Below are the code and all the weights of a small trained network. Each question names an input and a target symbol and asks about switching units off, where a switched-off unit gives its printed mean instead of its output.

import numpy as np


def w(rows, s, z=0):
    codes = np.array(rows[::2]) - 128.0
    scale = np.full(codes.shape[1], s)
    scale[-1] = z or s
    return codes * scale


def norm(h):
    return h / np.sqrt((h * h).mean(-1, keepdims=True) + 1e-5)


def f(y):
    return np.maximum(y, 0)


def softmax(a):
    e = np.exp(a - a.max(-1, keepdims=True))
    return e / e.sum(-1, keepdims=True)


def log_softmax(a):
    a = a - a.max(-1, keepdims=True)
    return a - np.log(np.exp(a).sum(-1, keepdims=True))


def net(x, mask):
    ids = ['αβγδεζηθλμξσφψω'.index(c) for c in x.split()]
    T = len(ids)
    res = E[ids] + P[:T]
    q, k, v = (norm(res) @ M[0].T for M in (Q, K, V))
    z = softmax(np.where(np.tri(T) > 0, q @ k.T / 4**0.5, -1e9)) @ v
    res = res + np.where(mask[0], z, O[0][:, -1]) @ O[0][:, :-1]
    y = f(norm(res) @ A[0][:, :-1].T + A[0][:, -1])
    res = res + np.where(mask[1:17], y, B[0][:, -1]) @ B[0][:, :-1]
    return log_softmax(norm(res)[-1] @ U[:, :-1].T + U[:, -1])


Q, K, V, O, A, B = {}, {}, {}, {}, {}, {}
E = w([
[143,165,141,125],'α',
[170,137,109,37],'β',
[223,20,132,133],'γ',
[132,144,159,147],'δ',
[140,151,131,159],'ε',
[153,142,139,156],'ζ',
[142,145,123,143],'η',
[134,174,145,143],'θ',
[148,182,152,29],'λ',
[146,163,128,143],'μ',
[76,150,134,204],'ξ',
[94,177,155,119],'σ',
[4,66,182,167],'φ',
[119,189,127,80],'ψ',
[151,123,133,208],'ω',
],0.021)
P = w([
[84,6,15,87],'0',
[154,94,254,134],'1',
[114,61,181,118],'2',
[127,106,188,133],'3',
[137,103,174,131],'4',
[151,104,149,142],'5',
[159,107,144,146],'6',
[162,122,133,146],'7',
[167,112,118,148],'8',
[181,113,105,153],'9',
[183,102,111,146],'10',
],0.007)
Q[0] = w([
[122,150,169,129],'H1',
[123,94,107,91],'H1',
[22,151,88,126],'H1',
[3,129,123,95],'H1',
],0.016)
K[0] = w([
[166,121,44,131],'H1',
[202,101,252,132],'H1',
[125,203,169,154],'H1',
[173,174,206,152],'H1',
],0.012)
V[0] = w([
[112,47,182,63],'H1',
[38,147,167,143],'H1',
[74,121,158,175],'H1',
[179,57,117,248],'H1',
],0.012)
O[0] = w([
[53,35,177,51,120],'H1',
[214,92,21,118,252],'H1',
[239,87,104,206,201],'H1',
[141,104,254,101,51],'H1',
],0.0097,0.0043)
A[0] = w([
[96,132,180,138,154],'N1',
[131,24,191,84,214],'N2',
[126,93,175,158,111],'N3',
[116,77,128,167,119],'N4',
[96,148,108,193,154],'N5',
[123,190,157,95,130],'N6',
[125,88,108,161,145],'N7',
[192,141,97,118,93],'N8',
[210,147,129,144,148],'N9',
[33,207,125,247,171],'N10',
[133,120,52,113,86],'N11',
[88,137,89,120,101],'N12',
[118,45,143,110,122],'N13',
[120,155,71,200,170],'N14',
[132,70,120,3,253],'N15',
[119,176,211,160,241],'N16',
],0.015,0.0056)
B[0] = w([
[127,92,75,157,161],'N1',
[197,98,58,61,192],'N2',
[61,55,101,114,156],'N3',
[80,112,80,47,150],'N4',
[143,166,128,82,186],'N5',
[120,150,126,185,159],'N6',
[101,149,173,115,168],'N7',
[142,212,86,190,194],'N8',
[137,136,166,161,217],'N9',
[99,168,114,62,208],'N10',
[83,83,107,137,192],'N11',
[96,106,166,115,149],'N12',
[167,138,98,94,152],'N13',
[150,153,173,98,247],'N14',
[184,252,254,153,195],'N15',
[97,85,123,202,203],'N16',
],0.0092,0.011)
U = w([
[80,118,116,111,105],'α',
[57,139,131,112,141],'β',
[122,117,198,106,178],'γ',
[185,80,146,50,206],'δ',
[105,97,152,192,98],'ε',
[110,95,161,139,124],'ζ',
[81,101,134,165,86],'η',
[137,159,138,124,34],'θ',
[109,137,159,35,98],'λ',
[49,162,156,185,75],'μ',
[189,114,142,190,127],'ξ',
[139,133,7,144,131],'σ',
[176,112,133,98,100],'φ',
[103,101,78,20,253],'ψ',
[127,87,140,162,121],'ω',
],0.016,0.0058)

Each question gives the input, a string of symbols that net reads in full, and the target symbol t.
The units are the heads (4 rows each of Q, K, V and O) and the neurons (one row each of A and B). Each row of codes is followed by its name. A weight is (code - 128) times the scale printed after its matrix; where a second scale follows, it is the last column's (O, A, B and U).
mask holds one flag per unit, heads first, then neurons. A switched-off unit (its flag False) gives its mean, the last column of its rows in O or B, instead of its output. The means were averaged over made-up inputs and are rounded, as every weight is.
A unit's drop is (log p(t) with every unit on - log p(t) with that unit switched off) / (log p(t) with every unit on - log p(t) with every unit switched off).
The circuit of an input: a set's keep is (log p(t) with only the set's units on - log p(t) with every unit switched off) / (log p(t) with every unit on - log p(t) with every unit switched off). Starting from the 12 units with the biggest drops (on a tie, the unit counted first), units are removed one at a time, each time the one whose removal leaves the highest keep (on an exact tie, the one counted first), for as long as the keep stays at least 0.8.
circuit, biggest first: the units of the circuit, biggest drop first
unit that matters most: the unit with the biggest drop
top k neurons: the k neurons with the biggest drops, biggest first
drop when u is switched off: that unit's drop, to one decimal
input σ σ ξ ξ ξ, target ξ: top 2 neurons -> (N2; N9)
input η δ σ, target δ: circuit, biggest first -> (H1)
input δ ξ σ ξ ξ θ ξ θ, target δ: circuit, biggest first -> (H1; N2)
input μ ε ε, target μ: circuit, biggest first -> (H1; N16)
input ψ β δ φ φ, target ψ: circuit, biggest first -> (N2; N4)
input σ μ σ ξ λ ξ σ σ ψ, target σ: top 2 neurons -> (N15; N11)
input ξ γ θ σ ξ σ, target ξ: top 3 neurons -> (N10; N9; N2)
input β δ ξ σ, target ξ: top 2 neurons -> (N10; N9)
input σ σ γ σ ξ λ γ μ θ, target σ: top 2 neurons -> (N15; N11)
input σ δ ξ σ σ, target σ: top 2 neurons -> (N15; N11)
input γ μ α φ σ λ σ δ β ξ μ, target γ: top 2 neurons -> (N15; N2)
input β ω σ σ ξ, target σ: top 2 neurons -> (N15; N4)
input ψ ξ μ λ μ γ ζ θ, target ψ: drop when N13 is switched off -> 0.0
input ξ σ σ σ ψ, target σ: unit that matters most -> H1
input μ λ σ η ψ β ξ ξ μ, target μ: drop when H1 is switched off -> 0.7
input γ σ φ δ, target γ: drop when H1 is switched off -> 1.2
